[[132 143 138]
 [125 137 131]
 [155 150 148]
 [129 125 123]]
:
[[132 143]
 [125 137]]

[[105 129 100 106]
 [143 129 147 142]
 [140 126 144 140]]
:
[[105 129]
 [143 129]]

[[118 136 127]
 [120 145 134]
 [133 147 141]
 [128 149 147]]
:
[[118 136]
 [120 145]]

[[147 145]
 [149 151]
 [137 137]]
:
[[147 145]
 [149 151]]

[[115 140]
 [105 148]
 [113 144]
 [120 137]
 [125 133]]
:
[[115 140]
 [105 148]]

[[139 102 133 106]
 [136 108 132 111]
 [121 121 123 120]
 [117 154 125 150]
 [140 103 132 106]]
:
[[139 102]
 [136 108]]

[[133 139 138]
 [127 120 122]
 [121 113 105]]
:
[[133 139]
 [127 120]]
---
[[135 134 137 134 145 146 136 143 135]
 [144 144 145 144 117 116 145 119 144]
 [131 131  99 131 113 112 132 114 131]
 [120 120 111 120 141 141 120 138 120]]
:
[[134 137 134 145 146 136 143 135 135]
 [144 145 144 117 116 145 119 144 144]
 [131  99 131 113 112 132 114 131 131]
 [120 111 120 141 141 120 138 120 120]]

[[119 138 118 117 142 138 108 136 119 136 126 134 117 142 117]
 [141 134 141 116 132 128 116 134 140 136 139 135 112 129 112]
 [138 131 138 112 128 138 122 134 138 144 133 143 108 126 108]
 [113 126 112 140 136 127 127 125 113 123 120 123 145 137 145]
 [117 117 117 145 124 108 138 112 119 103 123 103 149 126 148]]
:
[[138 118 117 142 138 108 136 119 136 126 134 117 142 117 119]
 [134 141 116 132 128 116 134 140 136 139 135 112 129 112 141]
 [131 138 112 128 138 122 134 138 144 133 143 108 126 108 138]
 [126 112 140 136 127 127 125 113 123 120 123 145 137 145 113]
 [117 117 145 124 108 138 112 119 103 123 103 149 126 148 117]]

[[130 109 136 117 122 156]
 [143 142 132 148 127 106]
 [121 110 131 112 125 154]
 [142 143 131 149 126 106]
 [124 110 131 113 124 156]
 [109 143 113 125 138 107]
 [142 143 131 147 127 105]]
:
[[109 136 117 122 156 130]
 [142 132 148 127 106 143]
 [110 131 112 125 154 121]
 [143 131 149 126 106 142]
 [110 131 113 124 156 124]
 [143 113 125 138 107 109]
 [143 131 147 127 105 142]]

[[117 131 124 129]
 [115 132 125 128]
 [133 144 113 136]
 [132 140 117 144]
 [127 135 123 141]
 [112 131 126 124]
 [128 141 113 138]
 [105 124 133 126]
 [121 124 131 148]]
:
[[131 124 129 117]
 [132 125 128 115]
 [144 113 136 133]
 [140 117 144 132]
 [135 123 141 127]
 [131 126 124 112]
 [141 113 138 128]
 [124 133 126 105]
 [124 131 148 121]]

[[130 133 132 136 133 129 129 135 142]
 [133 132 129 137 131 131 130 135 149]
 [129 133 137 134 133 128 128 134 138]
 [130 134 132 136 132 129 129 136 141]
 [131 132 131 135 139 129 128 132 143]
 [132 132 129 136 137 130 129 132 146]
 [130 134 132 136 131 129 129 137 141]
 [131 130 129 134 145 130 129 130 145]
 [133 130 128 135 139 131 129 131 151]
 [132 133 129 137 131 130 129 136 146]]
:
[[133 132 136 133 129 129 135 142 130]
 [132 129 137 131 131 130 135 149 133]
 [133 137 134 133 128 128 134 138 129]
 [134 132 136 132 129 129 136 141 130]
 [132 131 135 139 129 128 132 143 131]
 [132 129 136 137 130 129 132 146 132]
 [134 132 136 131 129 129 137 141 130]
 [130 129 134 145 130 129 130 145 131]
 [130 128 135 139 131 129 131 151 133]
 [133 129 137 131 130 129 136 146 132]]

[[125 125 137 138 109 129]
 [128 126 131 131 123 129]
 [126 126 137 138 107 130]
 [119 139 130 129 135 119]
 [126 125 137 139 107 129]
 [142 125 112 117 134 134]
 [123 138 128 125 140 121]
 [122 132 133 133 127 125]
 [149 114 114 117 129 145]
 [120 135 133 132 127 125]
 [126 124 138 140 106 129]
 [119 135 137 136 124 124]]
:
[[125 137 138 109 129 125]
 [126 131 131 123 129 128]
 [126 137 138 107 130 126]
 [139 130 129 135 119 119]
 [125 137 139 107 129 126]
 [125 112 117 134 134 142]
 [138 128 125 140 121 123]
 [132 133 133 127 125 122]
 [114 114 117 129 145 149]
 [135 133 132 127 125 120]
 [124 138 140 106 129 126]
 [135 137 136 124 124 119]]
